Below are the code and all the weights of a small trained network. Each question names an input and a class and asks about switching units off, where a switched-off unit gives its printed mean instead of its output.

import numpy as np


def w(rows, s, z=0):
    codes = np.array(rows[::2]) - 128.0
    scale = np.full(codes.shape[1], s)
    scale[-1] = z or s
    return codes * scale


def f(y):
    return np.maximum(y, 0)


def log_softmax(a):
    a = a - a.max(-1, keepdims=True)
    return a - np.log(np.exp(a).sum(-1, keepdims=True))


def net(x, mask):
    res = np.array(x, float).reshape(1, 5) / 4 @ E
    y = f(res @ A[0][:, :-1].T + A[0][:, -1])
    res = res + np.where(mask, y, B[0][:, -1]) @ B[0][:, :-1]
    return log_softmax(res[-1] @ U[:, :-1].T + U[:, -1])


A, B = {}, {}
E = w([
[103,67,70,159,167,126,174,94,121,223,81,102],'x0',
[194,58,105,77,85,111,94,149,161,143,169,47],'x1',
[139,129,218,111,128,80,91,174,112,233,111,146],'x2',
[97,136,134,73,188,63,79,11,134,117,156,91],'x3',
[192,140,176,189,184,191,145,85,141,160,229,131],'x4',
],0.011)
A[0] = w([
[125,140,56,130,130,141,194,79,133,65,146,121,48],'neuron 0',
[173,126,106,166,59,163,224,246,136,137,108,148,101],'neuron 1',
[169,65,81,181,189,139,186,77,122,229,125,108,111],'neuron 2',
[105,172,134,97,187,59,67,24,154,126,130,93,86],'neuron 3',
[203,193,175,98,106,119,84,84,190,56,188,170,106],'neuron 4',
[56,174,140,136,149,132,145,118,115,125,99,183,37],'neuron 5',
[113,162,127,63,165,83,68,49,131,122,131,83,71],'neuron 6',
[95,144,222,81,150,52,97,181,119,193,99,137,120],'neuron 7',
[214,149,167,177,156,157,171,109,142,168,207,128,79],'neuron 8',
[155,176,218,98,107,150,103,188,129,74,184,151,104],'neuron 9',
[58,154,81,78,73,55,134,139,135,95,24,111,115],'neuron 10',
[182,140,204,113,164,84,98,165,96,204,144,164,103],'neuron 11',
[88,199,166,175,175,148,135,95,112,119,123,196,155],'neuron 12',
[122,126,190,133,107,114,105,152,99,204,152,113,59],'neuron 13',
[175,64,110,77,57,156,89,137,194,154,190,80,130],'neuron 14',
[170,143,163,190,208,208,99,81,193,133,190,94,115],'neuron 15',
[154,96,121,137,105,101,150,162,132,107,140,58,28],'neuron 16',
[131,121,95,97,89,89,92,152,151,112,65,104,1],'neuron 17',
[130,127,69,139,106,120,158,83,168,48,104,109,162],'neuron 18',
[143,102,74,149,156,180,173,147,149,30,187,90,115],'neuron 19',
[201,80,114,87,121,109,96,124,188,148,159,74,137],'neuron 20',
],0.011,0.0068)
B[0] = w([
[101,140,183,198,78,204,119,121,218,155,184,65,193],'neuron 0',
[165,176,83,176,128,130,81,202,96,171,42,204,250],'neuron 1',
[1,30,50,93,170,79,161,112,150,190,155,195,240],'neuron 2',
[161,196,63,184,74,129,74,213,103,222,53,182,253],'neuron 3',
[59,30,83,103,171,112,154,101,126,202,138,150,238],'neuron 4',
[93,198,124,134,202,167,177,57,32,65,133,96,186],'neuron 5',
[160,199,133,191,125,117,72,205,106,188,49,196,228],'neuron 6',
[141,104,105,192,108,182,119,112,201,115,178,39,236],'neuron 7',
[200,149,104,87,101,101,43,187,41,48,189,138,222],'neuron 8',
[22,47,78,110,180,75,148,115,149,221,128,188,232],'neuron 9',
[113,55,65,73,159,92,58,118,73,75,203,87,243],'neuron 10',
[128,135,143,201,92,175,123,123,210,101,155,53,216],'neuron 11',
[101,162,135,145,177,124,190,68,65,62,49,71,231],'neuron 12',
[113,119,126,192,76,220,158,119,195,145,187,78,180],'neuron 13',
[122,220,183,159,197,95,225,104,86,79,104,126,224],'neuron 14',
[138,106,74,98,102,94,79,173,60,34,183,86,247],'neuron 15',
[56,220,161,129,194,142,122,95,65,154,115,101,153],'neuron 16',
[133,121,77,87,148,132,53,131,65,83,179,120,168],'neuron 17',
[125,92,137,196,83,159,113,130,184,158,136,52,208],'neuron 18',
[107,96,133,220,86,210,120,122,173,144,144,79,220],'neuron 19',
[114,168,185,164,169,87,203,52,60,101,87,108,214],'neuron 20',
],0.0098,0.015)
U = w([
[173,200,112,173,91,147,101,249,104,191,53,213,46],'0',
[135,131,145,177,85,178,129,116,216,150,173,46,50],'1',
[161,116,107,50,114,76,58,164,69,60,205,105,118],'2',
[51,34,91,89,175,78,167,82,150,235,124,179,59],'3',
[128,226,166,132,186,123,208,43,61,104,81,97,2],'4',
[130,85,109,161,123,57,156,134,146,132,87,119,243],'5',
],0.012,0.0074)

Each question gives the input, the list of numbers given to net, and the class t.
The units are the neurons (one row each of A and B). Each row of codes is followed by its name. A weight is (code - 128) times the scale printed after its matrix; where a second scale follows, it is the last column's (A, B and U).
mask holds one flag per neuron, in row order. A switched-off neuron (its flag False) gives its mean, the last column of its row in B, instead of its output. The means were averaged over made-up inputs and are rounded, as every weight is.
A unit's drop is (log p(t) with every unit on - log p(t) with that unit switched off) / (log p(t) with every unit on - log p(t) with every unit switched off).
The circuit of an input: a set's keep is (log p(t) with only the set's units on - log p(t) with every unit switched off) / (log p(t) with every unit on - log p(t) with every unit switched off). Starting from the 12 units with the biggest drops (on a tie, the unit counted first), units are removed one at a time, each time the one whose removal leaves the highest keep (on an exact tie, the one counted first), for as long as the keep stays at least 0.8.
circuit, biggest first: the units of the circuit, biggest drop first
most important unit: the unit with the biggest drop
k most important neurons: the k neurons with the biggest drops, biggest first
drop when u is switched off: that unit's drop, to one decimal
input [-2,-6,-8,5,-6], class 1: circuit, biggest first -> neuron 0
input [4,3,6,8,-4], class 0: 2 most important neurons -> neuron 3; neuron 6
input [-1,8,8,-6,-4], class 1: 3 most important neurons -> neuron 7; neuron 13; neuron 11
input [-7,-7,6,6,0], class 3: 4 most important neurons -> neuron 9; neuron 4; neuron 14; neuron 1
input [0,3,-4,-2,-5], class 2: 4 most important neurons -> neuron 10; neuron 17; neuron 7; neuron 11
input [-1,-3,-5,-4,-5], class 1: circuit, biggest first -> neuron 18; neuron 0
input [-8,-7,0,-7,-5], class 3: 4 most important neurons -> neuron 9; neuron 3; neuron 6; neuron 10
input [-7,1,0,-5,6], class 3: 2 most important neurons -> neuron 9; neuron 4
input [5,-5,3,-4,5], class 2: 4 most important neurons -> neuron 8; neuron 9; neuron 3; neuron 4
input [1,-1,6,-5,-4], class 1: 2 most important neurons -> neuron 7; neuron 3
input [5,7,6,3,6], class 4: 2 most important neurons -> neuron 20; neuron 14
input [8,-8,8,1,-3], class 1: 2 most important neurons -> neuron 7; neuron 11
input [4,-7,-1,2,7], class 2: 2 most important neurons -> neuron 15; neuron 8
input [-4,-4,5,3,-7], class 2: circuit, biggest first -> neuron 10
input [-8,8,-5,0,4], class 3: 2 most important neurons -> neuron 4; neuron 9
input [8,3,-1,-6,-5], class 3: 3 most important neurons -> neuron 2; neuron 3; neuron 6
input [8,-3,1,-7,-6], class 3: 3 most important neurons -> neuron 3; neuron 10; neuron 2
input [4,-4,-6,7,7], class 0: drop when neuron 6 is switched off -> 0.5
input [-8,-7,-6,3,-2], class 3: drop when neuron 5 is switched off -> 0.0
input [-1,-6,8,-2,6], class 1: most important unit -> neuron 11
input [-2,-3,7,7,-4], class 0: drop when neuron 18 is switched off -> 0.1
input [5,8,-3,3,-3], class 4: drop when neuron 14 is switched off -> 0.2
